Below are the code and all the weights of a small trained network. Each question names an input and a class and asks about switching units off, where a switched-off unit gives its printed mean instead of its output.

import numpy as np


def w(rows, s, z=0):
    codes = np.array(rows[::2]) - 128.0
    scale = np.full(codes.shape[1], s)
    scale[-1] = z or s
    return codes * scale


def f(y):
    return np.maximum(y, 0)


def log_softmax(a):
    a = a - a.max(-1, keepdims=True)
    return a - np.log(np.exp(a).sum(-1, keepdims=True))


def net(x, mask):
    res = np.array(x, float).reshape(1, 4) / 4 @ E
    y = f(res @ A[0][:, :-1].T + A[0][:, -1])
    res = res + np.where(mask, y, B[0][:, -1]) @ B[0][:, :-1]
    return log_softmax(res[-1] @ U[:, :-1].T + U[:, -1])


A, B = {}, {}
E = w([
[59,84,235,91,174,127,194,154],'x0',
[100,247,216,137,112,83,96,93],'x1',
[99,158,78,179,166,201,109,197],'x2',
[150,139,74,12,112,161,89,214],'x3',
],0.011)
A[0] = w([
[130,118,87,122,157,177,127,199,152],'n0',
[46,125,157,111,146,59,135,47,162],'n1',
[106,189,101,114,129,100,37,143,232],'n2',
[123,120,144,133,131,96,180,114,145],'n3',
[102,129,155,126,120,24,61,97,253],'n4',
[164,105,111,171,134,142,138,90,129],'n5',
[172,89,96,36,142,103,161,149,228],'n6',
[116,153,120,152,99,174,94,137,133],'n7',
[203,129,106,190,140,135,95,93,144],'n8',
[59,65,123,2,66,108,173,131,222],'n9',
[94,245,85,107,31,71,85,74,186],'n10',
[79,107,87,183,147,169,161,201,183],'n11',
[57,113,175,170,80,125,122,151,203],'n12',
[97,151,70,160,191,186,185,195,205],'n13',
[137,179,205,102,51,71,203,90,235],'n14',
[208,66,142,148,63,159,181,70,164],'n15',
[69,166,138,179,178,145,134,252,123],'n16',
[65,169,107,148,143,241,140,145,251],'n17',
],0.01,0.0027)
B[0] = w([
[128,103,152,46,149,110,189,116,199],'n0',
[146,84,149,198,95,124,255,82,221],'n1',
[68,152,101,137,126,103,145,175,199],'n2',
[161,124,178,126,53,103,150,145,170],'n3',
[141,150,91,163,68,61,197,154,217],'n4',
[153,201,199,136,147,220,109,83,173],'n5',
[117,174,155,135,125,76,91,226,212],'n6',
[106,171,91,131,125,149,128,108,164],'n7',
[164,129,104,143,167,170,48,130,203],'n8',
[122,127,253,82,96,128,205,244,222],'n9',
[133,167,77,196,94,108,104,118,248],'n10',
[59,93,147,107,255,135,126,44,197],'n11',
[69,112,141,147,153,81,172,85,177],'n12',
[98,103,117,64,173,138,75,97,207],'n13',
[183,117,99,139,79,65,209,130,243],'n14',
[186,139,210,142,129,170,92,109,200],'n15',
[96,108,159,85,180,165,127,102,193],'n16',
[43,114,42,122,169,124,125,100,198],'n17',
],0.0076,0.013)
U = w([
[229,157,148,149,171,182,60,134,52],'0',
[106,125,167,76,124,97,137,248,250],'1',
[134,91,121,143,57,84,235,53,15],'2',
[135,218,2,170,64,97,71,175,146],'3',
[19,103,92,67,232,135,138,77,179],'4',
],0.009,0.0012)

Each question gives the input, the list of numbers given to net, and the class t.
The units are the neurons (one row each of A and B). Each row of codes is followed by its name. A weight is (code - 128) times the scale printed after its matrix; where a second scale follows, it is the last column's (A, B and U).
mask holds one flag per neuron, in row order. A switched-off neuron (its flag False) gives its mean, the last column of its row in B, instead of its output. The means were averaged over made-up inputs and are rounded, as every weight is.
A unit's drop is (log p(t) with every unit on - log p(t) with that unit switched off) / (log p(t) with every unit on - log p(t) with every unit switched off).
The circuit of an input: a set's keep is (log p(t) with only the set's units on - log p(t) with every unit switched off) / (log p(t) with every unit on - log p(t) with every unit switched off). Starting from the 12 units with the biggest drops (on a tie, the unit counted first), units are removed one at a time, each time the one whose removal leaves the highest keep (on an exact tie, the one counted first), for as long as the keep stays at least 0.8.
units of the circuit, in order: the units of the circuit, biggest drop first
unit that matters most: the unit with the biggest drop
top k neurons: the k neurons with the biggest drops, biggest first
drop when u is switched off: that unit's drop, to one decimal
input [6,-5,-1,-3], class 1: units of the circuit, in order	n9; n14
input [-6,2,-3,-5], class 3: units of the circuit, in order	n10; n8
input [-7,-4,-5,0], class 0: unit that matters most	n15
input [2,8,3,6], class 3: units of the circuit, in order	n10; n9
input [-2,-7,-1,2], class 1: top 2 neurons	n6; n9
input [5,-8,-7,-2], class 1: top 2 neurons	n9; n6
input [8,6,4,-2], class 2: top 2 neurons	n1; n14
input [-4,3,-5,2], class 3: drop when n10 is switched off	0.1
input [8,8,3,4], class 2: drop when n1 is switched off	0.3
input [-3,-5,1,-3], class 0: drop when n15 is switched off	0.2
